Here is a tiny trained network, its code and every weight. The questions are about switching its units off for an input and a target symbol, where a switched-off unit gives its printed mean instead of its output.

import numpy as np


def w(rows, s, z=0):
    codes = np.array(rows[::2]) - 128.0
    scale = np.full(codes.shape[1], s)
    scale[-1] = z or s
    return codes * scale


def norm(h):
    return h / np.sqrt((h * h).mean(-1, keepdims=True) + 1e-5)


def f(y):
    return y / 2 * (1 + np.tanh(0.7978845608 * (y + 0.044715 * y**3)))


def softmax(a):
    e = np.exp(a - a.max(-1, keepdims=True))
    return e / e.sum(-1, keepdims=True)


def log_softmax(a):
    a = a - a.max(-1, keepdims=True)
    return a - np.log(np.exp(a).sum(-1, keepdims=True))


def net(x, mask):
    ids = ['ΔΣΩαβζλμξτψ'.index(c) for c in x.split()]
    T = len(ids)
    res = E[ids] + P[:T]
    r = norm(res)
    for j in range(2):
        rows = slice(4 * j, 4 * j + 4)
        q, k, v = (r @ M[0][rows].T for M in (Q, K, V))
        z = softmax(np.where(np.tri(T) > 0, q @ k.T / 4**0.5, -1e9)) @ v
        o = O[0][rows]
        res = res + np.where(mask[j], z, o[:, -1]) @ o[:, :-1]
    y = f(norm(res) @ A[0][:, :-1].T + A[0][:, -1])
    res = res + np.where(mask[2:18], y, B[0][:, -1]) @ B[0][:, :-1]
    return log_softmax(norm(res)[-1] @ U[:, :-1].T + U[:, -1])


Q, K, V, O, A, B = {}, {}, {}, {}, {}, {}
E = w([
[135,134,94,228,4,84,171,207],'Δ',
[97,87,74,64,110,138,100,109],'Σ',
[86,140,106,159,190,86,190,157],'Ω',
[140,103,155,186,105,101,83,106],'α',
[80,80,191,145,129,106,186,81],'β',
[152,80,97,187,135,121,149,115],'ζ',
[151,151,190,148,186,150,94,124],'λ',
[71,193,87,140,114,88,111,178],'μ',
[29,134,143,139,56,136,177,192],'ξ',
[163,112,122,194,112,109,161,79],'τ',
[119,92,181,154,177,184,134,185],'ψ',
],0.014)
P = w([
[255,169,130,80,111,100,189,177],'0',
[197,96,72,208,99,115,135,117],'1',
[178,102,83,196,106,110,131,121],'2',
[163,109,86,180,109,111,127,111],'3',
[151,110,90,158,125,100,133,106],'4',
[131,116,93,151,135,92,127,104],'5',
[124,125,100,140,144,84,130,88],'6',
[102,114,100,130,149,80,125,85],'7',
[80,115,108,118,162,83,117,70],'8',
[77,107,110,117,158,78,118,73],'9',
],0.0071)
Q[0] = w([
[94,96,106,121,74,117,120,155],'h1',
[122,105,144,154,131,160,147,169],'h1',
[87,115,140,153,199,98,179,139],'h1',
[118,102,198,120,176,131,85,135],'h1',
[130,62,62,172,61,50,137,82],'h2',
[123,88,171,156,248,102,122,111],'h2',
[156,113,208,59,157,185,142,153],'h2',
[143,203,149,57,128,212,105,200],'h2',
],0.013)
K[0] = w([
[85,108,54,118,68,170,138,157],'h1',
[160,69,136,142,137,139,153,154],'h1',
[87,104,158,142,168,116,190,145],'h1',
[108,91,215,54,136,140,94,156],'h1',
[30,116,96,112,150,120,118,84],'h2',
[111,161,160,50,140,35,189,155],'h2',
[238,110,168,124,100,135,134,137],'h2',
[253,120,123,171,106,162,110,176],'h2',
],0.011)
V[0] = w([
[124,114,114,122,77,195,233,188],'h1',
[154,75,58,183,158,120,64,155],'h1',
[92,184,163,104,130,130,130,149],'h1',
[52,93,140,116,173,106,173,97],'h1',
[103,3,139,68,80,147,209,83],'h2',
[36,110,169,113,63,141,102,218],'h2',
[170,164,175,110,28,12,45,30],'h2',
[105,147,252,175,111,147,216,73],'h2',
],0.0057)
O[0] = w([
[168,178,123,112,154,61,101,28,140],'h1',
[86,179,203,53,161,152,107,186,211],'h1',
[167,91,116,179,130,80,167,131,72],'h1',
[244,160,112,181,83,167,106,148,141],'h1',
[113,31,144,85,174,82,126,101,186],'h2',
[247,83,117,162,120,30,119,240,131],'h2',
[177,87,255,100,30,192,85,102,139],'h2',
[53,71,207,182,107,105,199,120,2],'h2',
],0.0056,0.0053)
A[0] = w([
[106,121,146,168,149,142,140,138,97],'n1',
[142,134,127,101,122,112,106,79,101],'n2',
[120,83,97,85,109,108,94,121,4],'n3',
[93,155,151,145,60,165,142,109,68],'n4',
[140,133,180,150,141,124,163,151,70],'n5',
[125,106,97,134,72,68,148,144,36],'n6',
[123,180,75,144,6,114,145,160,92],'n7',
[141,107,158,104,146,184,123,119,46],'n8',
[106,184,128,103,118,159,97,152,120],'n9',
[140,95,92,91,109,76,113,112,53],'n10',
[122,103,186,110,101,122,124,110,52],'n11',
[93,138,131,97,124,166,155,94,133],'n12',
[148,114,81,119,90,125,106,99,79],'n13',
[99,152,94,157,136,68,139,116,51],'n14',
[92,116,164,142,102,137,80,126,129],'n15',
[141,119,162,149,132,107,148,125,121],'n16',
],0.015,0.0041)
B[0] = w([
[117,146,128,104,73,143,132,126,149],'n1',
[118,130,84,130,88,149,105,136,187],'n2',
[143,151,94,103,99,150,127,124,224],'n3',
[177,180,163,92,139,99,133,147,140],'n4',
[120,149,91,107,97,127,122,116,143],'n5',
[103,144,193,156,153,147,60,128,166],'n6',
[103,99,152,137,117,65,145,250,253],'n7',
[122,124,106,116,154,85,102,105,158],'n8',
[153,76,118,170,99,129,131,117,208],'n9',
[111,135,96,63,113,189,99,104,223],'n10',
[121,94,134,142,127,193,140,144,146],'n11',
[115,133,111,171,110,82,96,145,155],'n12',
[90,128,120,70,117,106,122,169,207],'n13',
[162,139,111,72,189,149,180,124,196],'n14',
[137,123,95,93,156,119,175,138,154],'n15',
[127,109,92,116,101,125,123,111,145],'n16',
],0.012,0.007)
U = w([
[22,206,139,214,146,253,103,154,93],'Δ',
[128,141,50,51,73,177,75,122,161],'Σ',
[153,177,82,112,209,147,235,115,132],'Ω',
[255,120,230,50,108,189,166,145,1],'α',
[85,41,143,170,96,167,184,78,184],'β',
[37,167,68,216,147,51,68,70,49],'ζ',
[30,203,246,74,164,144,100,133,102],'λ',
[133,122,134,154,103,43,126,235,159],'μ',
[208,86,157,135,212,78,32,76,111],'ξ',
[174,250,169,166,54,82,134,64,185],'τ',
[219,157,138,218,118,232,96,138,138],'ψ',
],0.0077,0.003)

Each question gives the input, a string of symbols that net reads in full, and the target symbol t.
The units are the heads (4 rows each of Q, K, V and O) and the neurons (one row each of A and B). Each row of codes is followed by its name. A weight is (code - 128) times the scale printed after its matrix; where a second scale follows, it is the last column's (O, A, B and U).
mask holds one flag per unit, heads first, then neurons. A switched-off unit (its flag False) gives its mean, the last column of its rows in O or B, instead of its output. The means were averaged over made-up inputs and are rounded, as every weight is.
A unit's drop is (log p(t) with every unit on - log p(t) with that unit switched off) / (log p(t) with every unit on - log p(t) with every unit switched off).
The circuit of an input: a set's keep is (log p(t) with only the set's units on - log p(t) with every unit switched off) / (log p(t) with every unit on - log p(t) with every unit switched off). Starting from the 12 units with the biggest drops (on a tie, the unit counted first), units are removed one at a time, each time the one whose removal leaves the highest keep (on an exact tie, the one counted first), for as long as the keep stays at least 0.8.
units of the circuit, in order: the units of the circuit, biggest drop first
k most important neurons: the k neurons with the biggest drops, biggest first
which heads matter: for each layer, one digit per head in row order, 1 if its drop is at least 0.15 and else 0, layers parted by /
drop when u is switched off: that unit's drop, to one decimal
input α τ ψ Σ β τ μ ξ ψ, target α: units of the circuit, in order -> (h2; n4; h1)
input β μ Δ α μ ψ, target β: which heads matter -> 01
input ψ τ α ψ λ Ω, target Ω: units of the circuit, in order -> (n14; n7)
input α μ Δ ζ, target μ: units of the circuit, in order -> (h2; n7)
input ζ μ Σ τ Σ ψ, target ζ: 3 most important neurons -> (n12; n8; n7)
input τ μ ψ, target λ: units of the circuit, in order -> (h2; n4; n8)
input μ Σ μ μ Σ ξ τ α, target ξ: units of the circuit, in order -> (h2; n7; n6)
input τ λ Σ ψ λ Δ Ω Ω ψ, target λ: units of the circuit, in order -> (h2; n4)
input α α τ, target τ: 4 most important neurons -> (n4; n12; n7; n14)
input α Ω Σ ψ ψ ψ, target α: which heads matter -> 01
input Δ α τ ζ Σ Ω β α Σ ψ, target Σ: which heads matter -> 11
input β ψ Σ Σ Σ μ α ζ λ, target β: units of the circuit, in order -> (h2; h1)
input β λ Σ Ω Σ τ τ ψ μ τ, target μ: which heads matter -> 01
input ξ τ μ α ψ, target μ: most important neuron -> (n10)
input Ω β Σ Σ ξ Δ Ω β, target β: most important neuron -> (n11)
input Ω Σ μ Σ μ β μ τ ψ, target Δ: 2 most important neurons -> (n7; n1)
input τ μ μ Σ ξ τ, target ξ: 2 most important neurons -> (n6; n7)
input Σ ζ ψ ξ Σ Δ α ξ, target λ: units of the circuit, in order -> (n6; h1)
input α ζ μ Σ Σ Σ Σ λ, target α: 2 most important neurons -> (n4; n15)
input Σ τ λ, target ξ: 2 most important neurons -> (n8; n7)
input μ λ λ λ, target ψ: 2 most important neurons -> (n7; n9)
input λ ψ α Σ ξ μ Σ Σ τ λ, target τ: 2 most important neurons -> (n4; n7)
input α μ Σ μ α μ Δ μ ξ, target μ: drop when n7 is switched off -> 0.4
input Ω Σ Δ Σ μ μ, target μ: drop when n8 is switched off -> 0.0
input Ω Σ β μ μ Δ α τ λ, target Δ: drop when h1 is switched off -> 0.4
